Look-ups in named tables: a row name and a column name give one cell, copied from the table.

sotisur
       toka  vor
zonav   226  209
par     155   47
lat     142   25

toka of lat is 142
vor of par is 47
toka of par is 155
vor of lat is 25
vor of zonav is 209
toka of zonav is 226
Which row has the largest vor? zonav

Table lusaf
         mapu  zaduvov   ruk  bifilik   res   dev   nub
sadobiv  3451     5801   810     5454  3794  1854  6187
fuzimim  3152     5980  2855     3711  4773  4361  6460
tamig    2004     4498  3261     1662  4809  3354  3513
tos      5147     3532  3512     4598  4604  3513  2125
mozos    4688     1601  6342     1791  5228  3407  3899
kibi     4136     3645  2368     3649  2117  3833  4907
bor      2667     5034  3523     5637  1275  4641  1718
giligul  6057     2860  3130     9009  5061  6425   939
mulete   3454     3447   727     6598  5167  3168  4843
sas      2629     4590  4131     1714  1350  3826  7013
mig      7027     3292  2224     7927  4984  8247  4118
sevule   4882     2617  7239     3577  3360  4842  4680
vinekun  7528     3829  3492     1549  4260  2631  2314
mefinu   3985     6876  3895     5746  5667  4313  4094

mulete, nub => 4843
tamig, bifilik => 1662
fuzimim, dev => 4361
sadobiv, mapu => 3451
sevule, zaduvov => 2617
mig, ruk => 2224
fuzimim, bifilik => 3711
mozos, bifilik => 1791
mig, res => 4984
kibi, zaduvov => 3645
Which row has the largest mapu? vinekun

ded:
	tamo	tele	zedipob	gupesiv
dutapap	19945	-21139	35846	35846
muk	21298	-25165	33559	33559
katose	33712	-44539	491	491
mavituz	10118	75511	32938	32938
livor	-78	38599	72707	72707
fozakud	-1429	61173	67557	67557
sak	3063	71857	54475	54475
dib	16788	79698	11840	11840
volu	24819	-33363	25179	25179
pogu	28085	-16295	12014	12014
biku	16895	63781	15301	15301
zutum	31793	-70456	16861	16861

mavituz, tamo -> 10118
dib, tamo -> 16788
muk, tele -> -25165
zutum, gupesiv -> 16861
dib, tele -> 79698
mavituz, zedipob -> 32938
biku, tele -> 63781
sak, tele -> 71857
muk, gupesiv -> 33559
volu, zedipob -> 25179
dutapap, tele -> -21139
fozakud, zedipob -> 67557
biku, gupesiv -> 15301
dib, zedipob -> 11840
dib, gupesiv -> 11840
pogu, gupesiv -> 12014
katose, zedipob -> 491
Row with the largest gupesiv: livor

tigel:
cols = mipuza, ridad, pazuko
dize: [41623, 33216, 40405]
lik: [61164, 29087, 45783]
ligepu: [74839, 18956, 13744]
getini: [66288, 72317, 64714]
sikapas: [68374, 95519, 52230]
dirila: [49405, 20933, 62475]
ton: [58644, 31776, 56912]
zilaki: [53000, 53155, 36052]

lik, mipuza -> 61164
dize, ridad -> 33216
lik, pazuko -> 45783
dirila, ridad -> 20933
dirila, pazuko -> 62475
ligepu, ridad -> 18956
ton, ridad -> 31776
getini, pazuko -> 64714
zilaki, mipuza -> 53000
lik, ridad -> 29087
dize, mipuza -> 41623
dize, pazuko -> 40405
sikapas, ridad -> 95519
ligepu, mipuza -> 74839
ton, pazuko -> 56912
dirila, mipuza -> 49405
getini, ridad -> 72317
zilaki, ridad -> 53155
zilaki, pazuko -> 36052
Row with the largest pazuko: getini

Table geg
,vog,kun,nog,rokema,fis,nuvofu,mef,ber,mefo
pila,-2.014,5.350,1.137,2.526,1.329,0.039,0.206,-2.064,2.046
rus,4.927,2.188,6.868,2.525,-1.459,0.496,0.011,-1.579,3.069
pif,-1.029,-1.594,6.105,8.228,2.974,1.590,2.039,0.886,4.140
reg,6.975,4.662,-0.437,8.468,5.970,2.435,4.745,-0.797,0.389
migo,-2.672,-3.486,-3.601,2.446,5.145,2.729,0.885,0.130,2.837
rig,0.124,2.509,2.323,-0.834,-1.185,-1.363,-3.661,3.665,-2.995
lipope,0.782,0.638,-0.455,3.635,2.173,0.717,2.600,1.312,0.472
tefavil,0.797,1.299,-1.846,3.567,-1.213,-0.144,1.422,-2.118,-3.009
gibagan,2.824,0.398,4.462,-0.193,7.175,1.721,-2.843,2.022,-2.746
sabo,1.995,-0.842,-2.133,0.976,1.610,0.460,-3.802,-2.041,2.278
togu,-3.898,2.110,2.816,-2.062,2.648,1.895,0.871,-6.834,-3.035

What is the fis of pif in geg?
2.974
What is the nuvofu of sabo in geg?
0.460
What is the mef of gibagan in geg?
-2.843
What is the kun of tefavil in geg?
1.299
What is the mef of pila in geg?
0.206
What is the fis of togu in geg?
2.648
What is the mefo of togu in geg?
-3.035
What is the fis of tefavil in geg?
-1.213
What is the nog of rus in geg?
6.868
What is the vog of togu in geg?
-3.898
What is the nog of gibagan in geg?
4.462
What is the rokema of togu in geg?
-2.062
What is the vog of pif in geg?
-1.029
What is the mefo of gibagan in geg?
-2.746
What is the kun of sabo in geg?
-0.842
What is the nog of lipope in geg?
-0.455
What is the kun of pif in geg?
-1.594

